Here is a tiny trained network, its code and every weight. The questions are about switching its units off for an input and a class, where a switched-off unit gives its printed mean instead of its output.

import numpy as np


def w(rows, s, z=0):
    codes = np.array(rows[::2]) - 128.0
    scale = np.full(codes.shape[1], s)
    scale[-1] = z or s
    return codes * scale


def norm(h):
    return h / np.sqrt((h * h).mean(-1, keepdims=True) + 1e-5)


def f(y):
    return y / 2 * (1 + np.tanh(0.7978845608 * (y + 0.044715 * y**3)))


def log_softmax(a):
    a = a - a.max(-1, keepdims=True)
    return a - np.log(np.exp(a).sum(-1, keepdims=True))


def net(x, mask):
    res = np.array(x, float).reshape(1, 8) / 4 @ E
    u = 0
    for l in range(2):
        y = f(norm(res) @ A[l][:, :-1].T + A[l][:, -1])
        res = res + np.where(mask[u : u + 11], y, B[l][:, -1]) @ B[l][:, :-1]
        u += 11
    return log_softmax(norm(res)[-1] @ U[:, :-1].T + U[:, -1])


A, B = {}, {}
E = w([
[82,63,32,75],'x0',
[182,78,68,169],'x1',
[245,184,115,144],'x2',
[160,109,83,101],'x3',
[103,253,120,40],'x4',
[22,206,39,227],'x5',
[48,59,221,98],'x6',
[156,92,5,77],'x7',
],0.004)
A[0] = w([
[181,166,105,162,114],'L0N1',
[73,66,119,174,51],'L0N2',
[179,123,90,160,216],'L0N3',
[60,79,115,183,72],'L0N4',
[69,170,130,45,252],'L0N5',
[101,98,254,104,71],'L0N6',
[91,43,124,131,103],'L0N7',
[175,57,79,56,105],'L0N8',
[92,227,166,208,43],'L0N9',
[112,157,167,48,104],'L0N10',
[130,104,71,201,74],'L0N11',
],0.0072,0.0018)
B[0] = w([
[182,128,120,125,168],'L0N1',
[134,100,172,157,174],'L0N2',
[116,118,196,170,206],'L0N3',
[195,1,147,200,191],'L0N4',
[111,155,23,140,254],'L0N5',
[102,97,113,67,230],'L0N6',
[70,119,114,218,190],'L0N7',
[105,176,133,88,234],'L0N8',
[126,238,208,133,254],'L0N9',
[128,79,97,91,173],'L0N10',
[141,152,43,140,181],'L0N11',
],0.0056,0.0023)
A[1] = w([
[125,132,255,92,74],'L1N1',
[173,207,98,93,171],'L1N2',
[52,17,219,121,174],'L1N3',
[191,130,158,89,40],'L1N4',
[133,100,208,175,100],'L1N5',
[111,155,125,76,1],'L1N6',
[71,175,120,186,153],'L1N7',
[91,123,186,115,128],'L1N8',
[129,136,15,53,140],'L1N9',
[198,73,67,122,153],'L1N10',
[116,202,163,217,82],'L1N11',
],0.009,0.0019)
B[1] = w([
[200,134,74,53,191],'L1N1',
[123,8,161,135,208],'L1N2',
[73,116,178,101,253],'L1N3',
[254,97,159,116,145],'L1N4',
[103,77,118,65,176],'L1N5',
[110,110,117,113,130],'L1N6',
[135,212,206,165,194],'L1N7',
[109,163,133,78,152],'L1N8',
[62,117,52,145,231],'L1N9',
[164,153,150,198,193],'L1N10',
[68,251,108,101,211],'L1N11',
],0.0054,0.0043)
U = w([
[249,108,165,122,128],'0',
[50,145,104,136,101],'1',
[111,112,160,24,118],'2',
[87,118,35,71,148],'3',
[152,128,55,213,171],'4',
[115,240,165,147,201],'5',
[109,146,131,77,2],'6',
[73,39,194,184,120],'7',
],0.014,0.0062)

Each question gives the input, the list of numbers given to net, and the class t.
The units are the neurons (one row each of A and B). Each row of codes is followed by its name. A weight is (code - 128) times the scale printed after its matrix; where a second scale follows, it is the last column's (A, B and U).
mask holds one flag per neuron, layer by layer. A switched-off neuron (its flag False) gives its mean, the last column of its row in B, instead of its output. The means were averaged over made-up inputs and are rounded, as every weight is.
A unit's drop is (log p(t) with every unit on - log p(t) with that unit switched off) / (log p(t) with every unit on - log p(t) with every unit switched off).
The circuit of an input: a set's keep is (log p(t) with only the set's units on - log p(t) with every unit switched off) / (log p(t) with every unit on - log p(t) with every unit switched off). Starting from the 12 units with the biggest drops (on a tie, the unit counted first), units are removed one at a time, each time the one whose removal leaves the highest keep (on an exact tie, the one counted first), for as long as the keep stays at least 0.8.
units of the circuit, in order: the units of the circuit, biggest drop first
unit that matters most: the unit with the biggest drop
top k neurons: the k neurons with the biggest drops, biggest first
top k neurons in layer l: the k neurons of layer l with the biggest drops, biggest first
drop of u: that unit's drop, to one decimal
input [5,0,-1,0,-4,0,-4,-2], class 7: units of the circuit, in order -> (L0N5)
input [-4,2,-3,-8,8,-4,-8,7], class 3: units of the circuit, in order -> (L1N9; L1N2)
input [-1,5,2,-4,-5,7,-2,-6], class 5: units of the circuit, in order -> (L1N11; L0N9)
input [-3,-4,2,0,-5,8,2,5], class 5: top 2 neurons in layer 1 -> (L1N11; L1N7)
input [6,6,2,7,8,-6,0,-7], class 3: units of the circuit, in order -> (L1N9; L0N5)
input [8,3,8,-3,-4,-4,2,8], class 4: units of the circuit, in order -> (L1N10; L1N9; L1N5)
input [-5,2,-7,5,3,0,8,-8], class 2: units of the circuit, in order -> (L1N1; L0N6)
input [0,2,5,6,-4,2,4,-6], class 2: top 2 neurons -> (L0N5; L1N5)
input [-1,-1,8,5,3,2,7,-5], class 2: top 3 neurons in layer 1 -> (L1N1; L1N2; L1N10)
input [3,5,4,-5,6,-4,-3,-1], class 0: top 2 neurons in layer 1 -> (L1N4; L1N2)
input [2,-8,5,1,6,-2,-5,4], class 3: top 2 neurons -> (L1N9; L1N2)
input [-3,-7,4,-2,8,-3,1,5], class 3: top 2 neurons -> (L0N5; L1N9)
input [5,1,-2,3,-5,1,3,3], class 7: drop of L0N9 -> -0.1
input [7,-1,-3,1,2,-5,0,-8], class 3: unit that matters most -> L0N5
input [1,7,-2,-4,0,-4,4,-6], class 2: drop of L1N1 -> 0.2
input [-6,1,7,7,1,1,7,-4], class 2: drop of L1N5 -> 0.1
input [4,-8,2,-5,3,-5,-3,4], class 3: drop of L1N5 -> 0.0
